Here is a tiny trained network, its code and every weight. The questions are about switching its units off for an input and a class, where a switched-off unit gives its printed mean instead of its output.

import numpy as np


def w(rows, s, z=0):
    codes = np.array(rows[::2]) - 128.0
    scale = np.full(codes.shape[1], s)
    scale[-1] = z or s
    return codes * scale


def f(y):
    return y / 2 * (1 + np.tanh(0.7978845608 * (y + 0.044715 * y**3)))


def log_softmax(a):
    a = a - a.max(-1, keepdims=True)
    return a - np.log(np.exp(a).sum(-1, keepdims=True))


def net(x, mask):
    res = np.array(x, float).reshape(1, 3) / 4 @ E
    y = f(res @ A[0][:, :-1].T + A[0][:, -1])
    res = res + np.where(mask, y, B[0][:, -1]) @ B[0][:, :-1]
    return log_softmax(res[-1] @ U[:, :-1].T + U[:, -1])


A, B = {}, {}
E = w([
[252,22,136,94],'x0',
[166,154,219,252],'x1',
[99,138,254,31],'x2',
],0.0072)
A[0] = w([
[99,108,71,64,99],'neuron 1',
[142,116,18,187,94],'neuron 2',
[29,175,71,177,87],'neuron 3',
[140,113,9,200,52],'neuron 4',
[69,155,123,131,59],'neuron 5',
[96,151,124,138,40],'neuron 6',
[188,143,122,104,2],'neuron 7',
[187,81,121,116,68],'neuron 8',
[184,119,123,109,50],'neuron 9',
[160,123,64,155,69],'neuron 10',
[93,103,48,76,88],'neuron 11',
[85,90,81,74,110],'neuron 12',
[134,151,44,60,91],'neuron 13',
[113,123,85,83,25],'neuron 14',
[88,118,236,40,51],'neuron 15',
[171,157,178,207,78],'neuron 16',
[220,67,154,76,95],'neuron 17',
[204,55,104,124,93],'neuron 18',
[113,124,179,93,23],'neuron 19',
[217,72,119,103,107],'neuron 20',
[115,105,89,158,118],'neuron 21',
[99,101,169,112,35],'neuron 22',
[30,224,93,137,52],'neuron 23',
[129,94,134,126,77],'neuron 24',
[58,188,131,130,79],'neuron 25',
[106,113,89,54,72],'neuron 26',
[95,91,107,83,49],'neuron 27',
[103,110,173,103,70],'neuron 28',
[147,127,186,217,60],'neuron 29',
[138,139,146,150,42],'neuron 30',
[138,158,71,52,94],'neuron 31',
[185,46,127,128,89],'neuron 32',
],0.012,0.0039)
B[0] = w([
[148,71,176,188,192],'neuron 1',
[229,232,188,16,234],'neuron 2',
[67,120,64,101,249],'neuron 3',
[220,236,168,36,238],'neuron 4',
[90,128,102,123,163],'neuron 5',
[97,126,119,127,135],'neuron 6',
[103,152,112,137,128],'neuron 7',
[67,128,100,123,182],'neuron 8',
[98,132,103,130,148],'neuron 9',
[139,186,132,69,170],'neuron 10',
[149,60,168,197,199],'neuron 11',
[161,83,194,209,188],'neuron 12',
[138,79,175,193,197],'neuron 13',
[135,101,142,160,148],'neuron 14',
[239,254,169,6,243],'neuron 15',
[172,9,167,216,213],'neuron 16',
[62,135,58,118,244],'neuron 17',
[54,132,75,119,223],'neuron 18',
[162,173,129,99,150],'neuron 19',
[37,122,70,122,229],'neuron 20',
[150,117,122,99,155],'neuron 21',
[147,139,117,120,134],'neuron 22',
[54,113,50,128,254],'neuron 23',
[119,142,119,130,126],'neuron 24',
[64,89,73,101,205],'neuron 25',
[155,104,159,191,182],'neuron 26',
[149,118,141,156,150],'neuron 27',
[146,162,148,92,149],'neuron 28',
[153,44,183,204,210],'neuron 29',
[146,122,115,151,125],'neuron 30',
[163,81,149,190,183],'neuron 31',
[49,122,83,134,210],'neuron 32',
],0.0087,0.0072)
U = w([
[209,192,188,7,254],'0',
[6,130,69,110,41],'1',
[174,88,225,251,45],'2',
],0.012,0.0032)

Each question gives the input, the list of numbers given to net, and the class t.
The units are the neurons (one row each of A and B). Each row of codes is followed by its name. A weight is (code - 128) times the scale printed after its matrix; where a second scale follows, it is the last column's (A, B and U).
mask holds one flag per neuron, in row order. A switched-off neuron (its flag False) gives its mean, the last column of its row in B, instead of its output. The means were averaged over made-up inputs and are rounded, as every weight is.
A unit's drop is (log p(t) with every unit on - log p(t) with that unit switched off) / (log p(t) with every unit on - log p(t) with every unit switched off).
The circuit of an input: a set's keep is (log p(t) with only the set's units on - log p(t) with every unit switched off) / (log p(t) with every unit on - log p(t) with every unit switched off). Starting from the 12 units with the biggest drops (on a tie, the unit counted first), units are removed one at a time, each time the one whose removal leaves the highest keep (on an exact tie, the one counted first), for as long as the keep stays at least 0.8.
circuit, biggest first: the units of the circuit, biggest drop first
top k neurons: the k neurons with the biggest drops, biggest first
drop of u: that unit's drop, to one decimal
input [-5,7,-7], class 0: circuit, biggest first -> neuron 4
input [5,-6,-4], class 2: circuit, biggest first -> neuron 11; neuron 13
input [0,4,3], class 2: top 2 neurons -> neuron 2; neuron 4
input [3,0,2], class 1: top 2 neurons -> neuron 2; neuron 4
input [-7,-2,-7], class 0: top 2 neurons -> neuron 2; neuron 4
input [-8,0,-8], class 0: top 2 neurons -> neuron 2; neuron 4
input [6,-5,-3], class 1: top 2 neurons -> neuron 20; neuron 18
input [-2,3,-2], class 2: drop of neuron 17 -> 0.3
input [4,-4,0], class 1: drop of neuron 23 -> -0.1
input [-1,-4,-7], class 0: drop of neuron 20 -> 0.0
input [4,-6,-7], class 0: top 2 neurons -> neuron 2; neuron 4
